Each row has a name. Each question is about the rows just above it. Places in a row count from 0.

84 69 54 74 102 160 88 78 102 114 66 102 68 103 123 104 54 79 91 82 93
 96 66 76 81 132 102 81 54 = zuk
16 111 84 94 52 152 175 125 74 64 111 148 78 145 132 58 78 154 54 145
 141 59 121 77 92 119 173 105 79 = sibiv
116 170 79 112 94 160 46 121 53 116 80 80 158 99 103 89 60 104 81 90 39
 102 53 77 39 115 105 108 53 = Vanu
90 99 166 122 104 113 91 101 105 141 53 100 95 140 104 75 142 113 78 104
 111 130 76 122 155 128 156 80 65 = Dubi
84 106 96 74 98 160 88 78 104 114 66 102 68 103 123 104 54 79 91 82 93
 96 66 76 81 132 69 81 160 = mag
55 69 108 132 98 104 88 78 104 114 66 102 68 103 123 104 54 79 91 82 93
 96 66 33 132 132 69 132 160 = ran
105 105 104 105 91 88 57 137 151 143 147 117 123 83 83 181 118 168 37
 100 80 147 157 65 55 133 102 74 125 = tomup
Times 93 occurs in mag: => 1
One entry of zuk was changed: 84 69 54 74 102 160 88 78 102 114 66 102 68 103 123 104 54 79 91 82 93
 96 67 76 81 132 102 81 54. Where, and from what? => 22, 66
Where does 105 105 104 105 91 88 57 137 151 143 147 117 123 83 83 181 118 168 37
 100 80 147 157 65 55 133 102 73 125 differ from tomup, and what was there? => 27, 74
Count of 132 in ran: => 4
Times 54 occurs in zuk: => 3
How many times does tomup hold 106? => 0

133 86 134 152 = dor
128 97 118 118 = mag
111 96 96 105 = sibiv
98 94 87 98 = tomup
94 93 89 119 = ran
97 78 94 91 = suzun
93 63 79 114 = guz
77 51 59 118 = Dubi
111 105 105 105 = kipaf
71 47 72 123 = zuk
97 60 67 180 = Vanu
How many times does kipaf hold 105? => 3
Times 96 occurs in sibiv: => 2

110 102 90 150 82 91  tomup
118 70 103 32 118 85  zuk
37 113 37 113 71 112  guz
90 90 90 90 82 91  Vanu
Changed zuk: 118 70 103 33 118 85. Place and old value: => 3, 32
Where does 118 70 104 32 118 85 differ from zuk, and what was there? => 2, 103
Times 113 occurs in guz: => 2
How many times does Vanu hold 90? => 4
Count of 70 in zuk: => 1
How many times does guz hold 112? => 1

94 134 139 95 121 81 -> Dubi
91 94 81 111 106 70 -> tomup
140 93 85 91 119 150 -> guz
112 174 50 101 123 35 -> Gidel
88 119 77 56 64 95 -> mag
118 114 75 99 92 91 -> suzun
87 102 102 87 55 87 -> ran
93 177 93 122 122 116 -> dor
109 34 121 96 106 129 -> sibiv
119 76 87 119 119 119 -> zuk
94 145 68 86 50 61 -> kipaf
Changed sibiv: 109 34 121 96 106 128. Place and old value: => 5, 129
Times 35 occurs in Gidel: => 1
Changed tomup: 91 94 81 112 106 70. Place and old value: => 3, 111
Times 87 occurs in ran: => 3
Times 119 occurs in zuk: => 4
Times 122 occurs in dor: => 2
Where does 91 94 81 110 106 70 differ from tomup, and what was there? => 3, 111

60 153 153 153  Gidel
154 153 73 153  guz
73 73 73 129  dor
Times 154 occurs in Gidel: => 0
One entry of dor was changed: 72 73 73 129. Where, and from what? => 0, 73
How many times does dor hold 74? => 0
How many times does guz hold 154? => 1

97 123 53 95 100 81 142 114 117 137 107 20 101 107 112 94 98 111 114 131
 112 60 97 21 66 53 : kipaf
113 89 81 68 107 121 100 49 53 97 121 110 132 101 109 137 118 109 63 73
 128 31 109 94 110 53 : ran
104 115 65 111 102 92 149 114 107 131 99 24 112 110 111 94 94 117 112
 134 112 54 106 92 77 59 : dor
113 89 81 68 107 121 100 49 53 97 121 110 132 126 66 110 127 108 136 140
 75 43 97 85 66 91 : Gidel
73 72 69 138 122 60 60 106 129 74 64 74 77 101 116 135 112 110 67 74 134
 29 103 91 96 55 : mag
72 74 55 133 55 57 57 102 139 79 67 55 78 106 112 103 130 118 147 150 75
 55 108 90 71 94 : sibiv
72 74 53 133 119 57 57 102 139 79 67 79 78 106 112 138 111 108 63 73 132
 29 105 88 100 53 : Vanu
104 115 65 111 102 92 149 114 107 131 99 24 112 110 111 94 94 117 112
 134 112 54 106 21 77 59 : tomup
101 119 60 113 114 93 150 119 107 129 98 20 103 101 114 99 94 108 108
 131 117 58 101 25 78 59 : guz
Times 60 occurs in tomup: => 0
How many times does sibiv hold 54? => 0
One entry of Vanu was changed: 72 74 53 133 119 57 57 102 139 79 67 78 78 106 112 138 111 108 63 73 132
 29 105 88 100 53. Where, and from what? => 11, 79

159 153 159 155 154 156 38 45 155 157 157  dor
42 38 40 40 37 39 42 163 44 53 41  guz
157 159 158 161 159 156 40 42 159 156 156  Gidel
One entry of Gidel was changed: 157 159 158 161 159 155 40 42 159 156 156. Where, and from what? => 5, 156
Count of 39 in guz: => 1
Where does 42 37 40 40 37 39 42 163 44 53 41 differ from guz, and what was there? => 1, 38
One entry of dor was changed: 159 154 159 155 154 156 38 45 155 157 157. Where, and from what? => 1, 153
Where does 42 38 40 40 37 39 42 163 44 53 40 differ from guz, and what was there? => 10, 41
Where does 159 153 159 156 154 156 38 45 155 157 157 differ from dor, and what was there? => 3, 155

108 96 108 78 107 126 98 116 106 = guz
100 97 89 81 106 121 89 108 79 = dor
97 101 106 108 99 95 100 102 73 = ran
91 98 150 108 104 104 138 100 127 = mag
98 98 116 100 104 108 116 115 89 = Dubi
69 108 151 165 88 42 100 108 100 = zuk
74 74 74 74 74 107 88 74 107 = kipaf
100 107 152 162 100 46 157 110 129 = tomup
123 107 151 162 73 46 157 109 123 = suzun
Count of 109 in suzun: => 1
How many times does kipaf hold 74? => 6
Times 109 occurs in mag: => 0

123 151 139 79 70 104 137 131 110 107 70 126 174 83 113 46 161 90 71 87
 116 74 55 73 : tomup
126 145 111 106 84 60 134 135 98 101 21 167 118 116 110 80 120 80 138
 107 140 74 120 69 : Dubi
95 101 117 76 79 41 126 117 86 76 117 77 121 94 76 63 119 126 126 107
 134 54 76 57 : Gidel
123 151 139 79 116 104 137 131 110 107 70 126 174 83 113 46 161 90 71 87
 116 74 63 97 : ran
123 151 139 79 70 104 137 131 110 107 70 126 174 83 113 46 161 90 71 87
 116 74 112 75 : zuk
122 130 133 96 91 110 117 138 96 98 53 76 169 53 50 67 161 96 96 53 92
 76 92 121 : kipaf
Times 117 occurs in Gidel: => 3
Times 76 occurs in Gidel: => 4
Times 92 occurs in kipaf: => 2
Times 97 occurs in kipaf: => 0
Changed kipaf: 122 130 133 96 91 110 117 138 96 98 53 76 169 53 50 67 161 96 96 53 91
 76 92 121. Place and old value: => 20, 92

63 118 86 148 = mag
91 137 84 111 = Vanu
91 136 136 136 = sibiv
18 36 107 44 = dor
121 122 121 121 = tomup
Times 136 occurs in sibiv: => 3
Changed sibiv: 91 135 136 136. Place and old value: => 1, 136
Times 123 occurs in tomup: => 0
How many times does tomup hold 121? => 3
Where does 17 36 107 44 differ from dor, and what was there? => 0, 18

110 110 111 98 35 106 103 = mag
101 97 97 105 107 99 97 = zuk
110 110 111 110 92 102 92 = Vanu
Count of 96 in zuk: => 0
How many times does Vanu hold 110? => 3

182 117 118 105 135 75 102 = Vanu
182 114 118 105 91 75 104 = dor
66 124 118 105 66 75 117 = zuk
182 100 118 105 129 105 67 = suzun
82 77 92 105 129 88 67 = guz
182 117 118 99 98 75 102 = sibiv
182 100 118 105 129 75 67 = mag
53 85 95 105 129 94 67 = tomup
182 100 182 105 67 75 67 = Gidel
Changed Gidel: 182 100 182 104 67 75 67. Place and old value: => 3, 105
One entry of zuk was changed: 66 124 118 104 66 75 117. Where, and from what? => 3, 105
How many times does suzun hold 100? => 1
One entry of mag was changed: 181 100 118 105 129 75 67. Where, and from what? => 0, 182
How many times does Gidel hold 67? => 2

84 28 111 131 104 128 103 114 55 136 95 54 99 130 121 59 47 28 128 55
 112 101 77 57 78 59 67 101 111 93 124 91 125 91 92 107 89 91 = suzun
84 92 111 131 104 128 103 114 55 136 95 54 99 130 121 59 85 73 128 55
 112 101 77 57 78 59 67 101 111 93 124 91 125 108 92 107 89 91 = guz
84 98 111 94 80 98 103 110 105 101 114 101 126 133 112 85 89 91 107 83
 112 101 97 70 87 74 100 93 116 99 84 86 88 109 80 107 76 88 = mag
How many times does suzun hold 91? => 3
Times 84 occurs in mag: => 2
Changed guz: 84 91 111 131 104 128 103 114 55 136 95 54 99 130 121 59 85 73 128 55
 112 101 77 57 78 59 67 101 111 93 124 91 125 108 92 107 89 91. Place and old value: => 1, 92
Changed guz: 84 92 111 131 104 128 103 114 55 136 95 54 99 130 121 59 85 73 128 55
 112 101 77 57 78 59 67 101 111 93 124 91 125 109 92 107 89 91. Place and old value: => 33, 108

143 100 143 101 152 -> mag
153 153 153 74 153 -> sibiv
99 129 170 118 53 -> Vanu
Changed Vanu: 99 129 169 118 53. Place and old value: => 2, 170
Count of 143 in mag: => 2
Changed mag: 143 100 143 100 152. Place and old value: => 3, 101
Changed Vanu: 100 129 170 118 53. Place and old value: => 0, 99
How many times does sibiv hold 153? => 4
How many times does mag hold 100? => 1

123 109 81 123 87 113 116 109 81 89 : Gidel
94 101 125 95 39 98 95 94 80 94 : Vanu
89 38 89 128 70 117 116 52 51 61 : tomup
129 121 108 121 121 132 121 121 68 128 : guz
One entry of tomup was changed: 90 38 89 128 70 117 116 52 51 61. Where, and from what? => 0, 89
Times 80 occurs in Gidel: => 0
How many times does Gidel hold 123? => 2
Times 121 occurs in guz: => 5
Times 94 occurs in Vanu: => 3
How many times does Vanu hold 40? => 0

83 106 128 104 116 78 171 113 121 63 85 83 63 88 85 153 59 102 78 102 91
 52 44 76 116 60 114 85 51 153 84 65 115 133 160 68 85 124 145 : Gidel
68 64 107 98 121 87 135 92 99 110 86 68 100 64 100 188 62 99 69 103 69
 107 80 95 132 40 96 118 89 135 73 76 89 97 111 82 98 118 130 : mag
76 82 117 103 116 100 136 97 87 102 88 53 98 75 92 148 90 96 69 105 52
 116 96 95 145 53 98 114 94 111 71 78 85 91 107 99 108 114 129 : ran
How many times does Gidel hold 85? => 4
Changed Gidel: 83 106 128 104 116 78 171 113 121 63 85 83 63 88 85 153 59 102 78 102 91
 52 44 75 116 60 114 85 51 153 84 65 115 133 160 68 85 124 145. Place and old value: => 23, 76

154 75 130 56 83 59 76 26 97  sibiv
101 90 111 95 97 82 97 108 128  guz
131 92 78 78 131 65 73 98 78  zuk
113 92 78 77 131 65 73 98 78  ran
Times 82 occurs in guz: => 1
How many times does zuk hold 78? => 3

89 112 74 92 133 72 = Vanu
25 90 134 102 61 73 = suzun
80 112 74 92 45 94 = ran
111 64 150 142 89 98 = guz
40 95 136 118 45 96 = mag
81 81 118 93 93 81 = dor
86 86 112 115 77 99 = zuk
91 88 143 143 152 143 = sibiv
70 134 112 134 155 72 = tomup
23 81 118 122 84 104 = kipaf
54 64 152 113 63 89 = Gidel
57 68 129 81 111 103 = Dubi
Times 134 occurs in tomup: => 2
One entry of dor was changed: 81 81 118 93 93 80. Where, and from what? => 5, 81
One entry of sibiv was changed: 91 88 143 143 151 143. Where, and from what? => 4, 152
Times 143 occurs in sibiv: => 3
Count of 112 in zuk: => 1
Times 81 occurs in dor: => 3

139 94 151 80 69 78 -> kipaf
98 114 109 26 118 158 -> Gidel
82 90 136 45 89 138 -> suzun
117 61 120 113 99 80 -> dor
82 85 85 85 82 85 -> sibiv
87 73 91 93 90 96 -> mag
116 64 86 99 73 80 -> guz
82 90 136 109 109 107 -> Dubi
110 94 119 87 93 97 -> ran
110 94 119 87 93 88 -> zuk
68 85 82 120 117 120 -> Vanu
Count of 109 in Dubi: => 2
One entry of Dubi was changed: 82 90 137 109 109 107. Where, and from what? => 2, 136
One entry of mag was changed: 87 73 91 93 89 96. Where, and from what? => 4, 90
How many times does sibiv hold 85? => 4
Times 108 occurs in Dubi: => 0
One entry of zuk was changed: 110 94 119 86 93 88. Where, and from what? => 3, 87

117 80 103 82 99 103 128 92 65 99 115 117 127 113 85 84 59 106 73 78 95
 78 74 92 103 109 126 94 152 104 114 89 91 120 91 95 86 127 65 = dor
129 105 129 90 107 112 122 101 75 84 110 90 119 139 83 112 35 127 61 98
 79 74 70 105 127 99 104 103 132 114 98 104 91 115 102 76 94 111 105 = Gidel
111 103 102 82 81 101 108 105 86 108 123 105 122 134 91 138 49 91 64 82
 83 82 70 88 49 121 92 128 142 82 106 94 94 81 109 94 98 136 123 = sibiv
Count of 129 in Gidel: => 2
One entry of Gidel was changed: 129 105 129 90 107 112 122 101 75 84 110 90 119 139 83 112 35 127 61 98
 79 74 70 105 127 99 105 103 132 114 98 104 91 115 102 76 94 111 105. Where, and from what? => 26, 104
Times 108 occurs in sibiv: => 2
How many times does sibiv hold 82? => 4

106 110 105 104 106 95 102 91 99 100 101 103 101 99 75 130 84 80 101 108 = tomup
106 110 105 104 106 95 102 91 99 100 105 103 101 99 95 106 105 100 109
 98 = Dubi
81 103 83 103 94 103 78 95 103 107 103 100 89 87 94 167 87 104 126 98 = ran
88 80 87 102 80 88 80 88 80 90 97 97 108 80 85 135 80 80 102 86 = Gidel
81 103 83 103 94 103 78 95 103 107 103 100 120 87 94 167 87 104 126 75 = sibiv
Count of 88 in Gidel: => 3
How many times does Gidel hold 80? => 7
How many times does tomup hold 100? => 1
Where does 106 110 104 104 106 95 102 91 99 100 105 103 101 99 95 106 105 100 109
 98 differ from Dubi, and what was there? => 2, 105
One entry of tomup was changed: 106 110 105 104 106 95 102 91 99 100 101 103 100 99 75 130 84 80 101 108. Where, and from what? => 12, 101
Changed ran: 81 103 83 103 94 103 78 95 103 107 103 100 89 87 94 167 87 104 126 99. Place and old value: => 19, 98

71 70 88 86 107 120 70 21 -> zuk
57 61 88 97 84 155 68 134 -> sibiv
57 61 88 106 84 155 68 85 -> dor
45 41 72 73 121 138 42 122 -> ran
73 87 86 102 14 14 86 71 -> guz
37 37 71 53 53 125 22 37 -> Dubi
53 60 114 80 43 146 36 70 -> mag
Count of 22 in Dubi: => 1
One entry of mag was changed: 53 60 115 80 43 146 36 70. Where, and from what? => 2, 114
How many times does guz hold 86? => 2
How many times does Dubi hold 37? => 3

71 145 109 31 48 67 41 54 136 -> tomup
105 147 99 35 161 133 54 167 150 -> sibiv
122 165 180 24 59 150 63 28 83 -> Dubi
105 147 64 35 161 104 54 147 150 -> Gidel
105 147 99 35 161 133 168 167 150 -> zuk
How many times does Gidel hold 105? => 1
Where does 105 147 64 35 162 104 54 147 150 differ from Gidel, and what was there? => 4, 161
Where does 105 147 65 35 161 104 54 147 150 differ from Gidel, and what was there? => 2, 64
One entry of Gidel was changed: 105 147 64 35 161 104 54 148 150. Where, and from what? => 7, 147

169 92 33 121 169 65 169 169 92 92 169 169 105 = Vanu
74 37 170 36 36 148 36 96 159 134 59 36 104 = mag
69 53 121 150 93 53 83 147 123 56 56 138 144 = ran
Where does 69 52 121 150 93 53 83 147 123 56 56 138 144 differ from ran, and what was there? => 1, 53
How many times does Vanu hold 168? => 0
Count of 147 in ran: => 1
Count of 170 in Vanu: => 0
Where does 74 37 170 36 36 148 36 97 159 134 59 36 104 differ from mag, and what was there? => 7, 96
Times 36 occurs in mag: => 4

65 105 105 65 -> mag
91 77 121 106 -> tomup
106 106 106 72 -> Dubi
60 91 163 77 -> guz
83 120 120 83 -> dor
Count of 120 in dor: => 2
Times 104 occurs in mag: => 0
Changed guz: 60 90 163 77. Place and old value: => 1, 91
Count of 106 in Dubi: => 3

131 96 116 112 111 -> tomup
81 84 80 98 128 -> sibiv
81 81 124 124 81 -> mag
115 103 104 98 128 -> Gidel
73 141 114 86 100 -> suzun
53 129 103 96 97 -> zuk
50 154 110 76 124 -> guz
80 152 88 57 132 -> dor
36 148 106 86 105 -> ran
50 154 91 102 110 -> kipaf
24 167 97 102 115 -> Vanu
Times 81 occurs in mag: => 3
Count of 76 in guz: => 1

95 15 119 87 101 109 103 110 100 110 100 100 97 103 100 99 104 : suzun
95 56 59 102 103 99 104 114 100 108 101 100 84 104 97 98 101 : tomup
100 79 87 97 101 100 100 106 100 102 100 102 80 98 98 100 100 : kipaf
97 20 124 90 101 108 102 107 102 97 100 104 94 103 101 100 104 : guz
97 100 64 101 103 105 104 117 100 108 99 97 84 105 96 102 103 : zuk
97 42 112 96 102 105 103 105 102 106 101 98 94 104 98 99 102 : sibiv
99 65 118 95 101 103 102 102 101 102 100 99 107 100 99 100 101 : Gidel
99 65 118 95 101 103 102 102 101 102 101 105 84 101 100 97 104 : Vanu
98 59 74 97 101 106 104 111 99 105 100 100 91 104 98 100 106 : Dubi
97 20 124 101 101 108 20 107 102 106 101 101 20 103 100 101 101 : mag
94 100 101 94 100 111 105 112 100 111 111 96 98 105 95 100 103 : dor
One entry of tomup was changed: 95 56 59 102 103 99 104 114 100 108 100 100 84 104 97 98 101. Where, and from what? => 10, 101
Times 107 occurs in tomup: => 0
Count of 100 in dor: => 4
Times 101 occurs in mag: => 6
Where does 97 20 124 102 101 108 20 107 102 106 101 101 20 103 100 101 101 differ from mag, and what was there? => 3, 101
Changed Vanu: 99 65 118 95 101 103 102 102 101 102 101 105 84 101 100 97 103. Place and old value: => 16, 104

107 102 121 116 116 72 136 100 107 116 121 -> Gidel
97 97 102 163 83 111 63 104 81 97 109 -> kipaf
72 115 121 100 116 167 117 72 76 95 110 -> ran
Times 117 occurs in ran: => 1
Times 115 occurs in Gidel: => 0
Changed kipaf: 97 97 102 163 83 111 63 104 81 96 109. Place and old value: => 9, 97
Count of 116 in Gidel: => 3
Times 96 occurs in kipaf: => 0

25 107 170 108 63 99 72 139 49 33 93 63 88 46 63 77 -> kipaf
117 81 92 124 83 101 92 63 117 116 90 151 115 74 67 117 -> tomup
66 118 115 73 49 115 120 53 119 123 130 94 119 132 60 101 -> guz
Count of 65 in guz: => 0
Count of 92 in tomup: => 2
One entry of kipaf was changed: 25 107 170 108 63 99 72 139 49 34 93 63 88 46 63 77. Where, and from what? => 9, 33
Where does 117 80 92 124 83 101 92 63 117 116 90 151 115 74 67 117 differ from tomup, and what was there? => 1, 81

